[[-12.1  31.0  23.5   8.0  46.3  19.7   1.1  16.0   0.8  23.5   6.1 -27.1
    1.1]
 [ -1.5   2.2  11.1  -1.8  25.5  17.6  10.5 -20.2 -17.9   0.0  40.4   6.0
   -8.2]
 [-20.7  -7.0   2.8  -4.5   0.1  51.9   0.8  -8.4 -60.6  -9.9  23.7   4.3
  -42.1]]
->
[[-20.7  -7.0   2.8  -4.5   0.1  51.9   0.8  -8.4 -60.6  -9.9  23.7   4.3
  -42.1]
 [-12.1  31.0  23.5   8.0  46.3  19.7   1.1  16.0   0.8  23.5   6.1 -27.1
    1.1]
 [ -1.5   2.2  11.1  -1.8  25.5  17.6  10.5 -20.2 -17.9   0.0  40.4   6.0
   -8.2]]

[[ 16.4  -9.8 -11.9]
 [-26.3 -26.0  20.5]
 [-77.8   4.0 -55.2]
 [  9.3  -9.8  -0.9]
 [ 39.4 -16.7  63.2]
 [  6.9 -27.5 -50.8]]
->
[[-77.8   4.0 -55.2]
 [-26.3 -26.0  20.5]
 [  6.9 -27.5 -50.8]
 [  9.3  -9.8  -0.9]
 [ 16.4  -9.8 -11.9]
 [ 39.4 -16.7  63.2]]

[[ 25.1  25.2  59.3]
 [ 16.6  25.2  17.1]
 [ 63.4  28.5  70.2]
 [-66.7  51.2 -48.1]]
->
[[-66.7  51.2 -48.1]
 [ 16.6  25.2  17.1]
 [ 25.1  25.2  59.3]
 [ 63.4  28.5  70.2]]

[[ 51.6  38.2  32.5   6.7  -0.4  14.6]
 [-32.2 -41.5 -14.0 -22.4 -10.7 -31.7]
 [-10.5 -38.2  29.1 -12.0 -19.9 -24.8]
 [-18.1 -15.2 -20.0 -11.3   0.0 -13.4]
 [-18.7 -32.6  11.5  -7.1 -11.4 -17.4]
 [ 24.2 -10.8  49.8 -11.3 -23.7 -16.6]
 [ 28.7  10.1  27.9  -3.7  -8.2  -2.7]
 [-13.2 -30.7  10.4 -15.2 -14.6 -23.6]
 [-11.3  -0.3 -15.1   4.4   6.9   4.8]
 [-39.3  18.7 -73.1  20.0  33.2  29.8]]
->
[[-39.3  18.7 -73.1  20.0  33.2  29.8]
 [-32.2 -41.5 -14.0 -22.4 -10.7 -31.7]
 [-18.7 -32.6  11.5  -7.1 -11.4 -17.4]
 [-18.1 -15.2 -20.0 -11.3   0.0 -13.4]
 [-13.2 -30.7  10.4 -15.2 -14.6 -23.6]
 [-11.3  -0.3 -15.1   4.4   6.9   4.8]
 [-10.5 -38.2  29.1 -12.0 -19.9 -24.8]
 [ 24.2 -10.8  49.8 -11.3 -23.7 -16.6]
 [ 28.7  10.1  27.9  -3.7  -8.2  -2.7]
 [ 51.6  38.2  32.5   6.7  -0.4  14.6]]

[[ 71.9 -50.3  10.2 -40.0]
 [  1.9   5.5   0.4  17.4]
 [  2.8 -22.2  -0.4  -0.7]
 [ -7.1   2.1  14.9   5.6]
 [ 16.2 -19.2  19.4   1.1]
 [ 23.6   2.3   9.3  -5.6]]
->
[[ -7.1   2.1  14.9   5.6]
 [  1.9   5.5   0.4  17.4]
 [  2.8 -22.2  -0.4  -0.7]
 [ 16.2 -19.2  19.4   1.1]
 [ 23.6   2.3   9.3  -5.6]
 [ 71.9 -50.3  10.2 -40.0]]

[[ 64.5 -41.2 -46.4  -5.7 -28.0 -26.8  19.3 -26.6  15.5 -23.1 -16.8]
 [ 37.2 -23.7 -26.8  -3.3 -16.2 -15.4  11.1 -15.3   8.9 -13.3  -9.7]
 [ 56.0 -35.8 -40.3  -5.0 -24.3 -23.3  16.8 -23.1  13.5 -20.0 -14.6]
 [  2.7  -1.7  -2.0  -0.2  -1.2  -1.1   0.8  -1.1   0.7  -1.0  -0.7]
 [ 46.6 -29.8 -33.6  -4.2 -20.3 -19.4  14.0 -19.2  11.2 -16.7 -12.1]
 [ 66.7 -42.6 -48.0  -5.9 -29.0 -27.7  20.0 -27.5  16.0 -23.9 -17.3]
 [ 68.4 -43.7 -49.2  -6.1 -29.7 -28.4  20.5 -28.2  16.4 -24.4 -17.8]]
->
[[  2.7  -1.7  -2.0  -0.2  -1.2  -1.1   0.8  -1.1   0.7  -1.0  -0.7]
 [ 37.2 -23.7 -26.8  -3.3 -16.2 -15.4  11.1 -15.3   8.9 -13.3  -9.7]
 [ 46.6 -29.8 -33.6  -4.2 -20.3 -19.4  14.0 -19.2  11.2 -16.7 -12.1]
 [ 56.0 -35.8 -40.3  -5.0 -24.3 -23.3  16.8 -23.1  13.5 -20.0 -14.6]
 [ 64.5 -41.2 -46.4  -5.7 -28.0 -26.8  19.3 -26.6  15.5 -23.1 -16.8]
 [ 66.7 -42.6 -48.0  -5.9 -29.0 -27.7  20.0 -27.5  16.0 -23.9 -17.3]
 [ 68.4 -43.7 -49.2  -6.1 -29.7 -28.4  20.5 -28.2  16.4 -24.4 -17.8]]
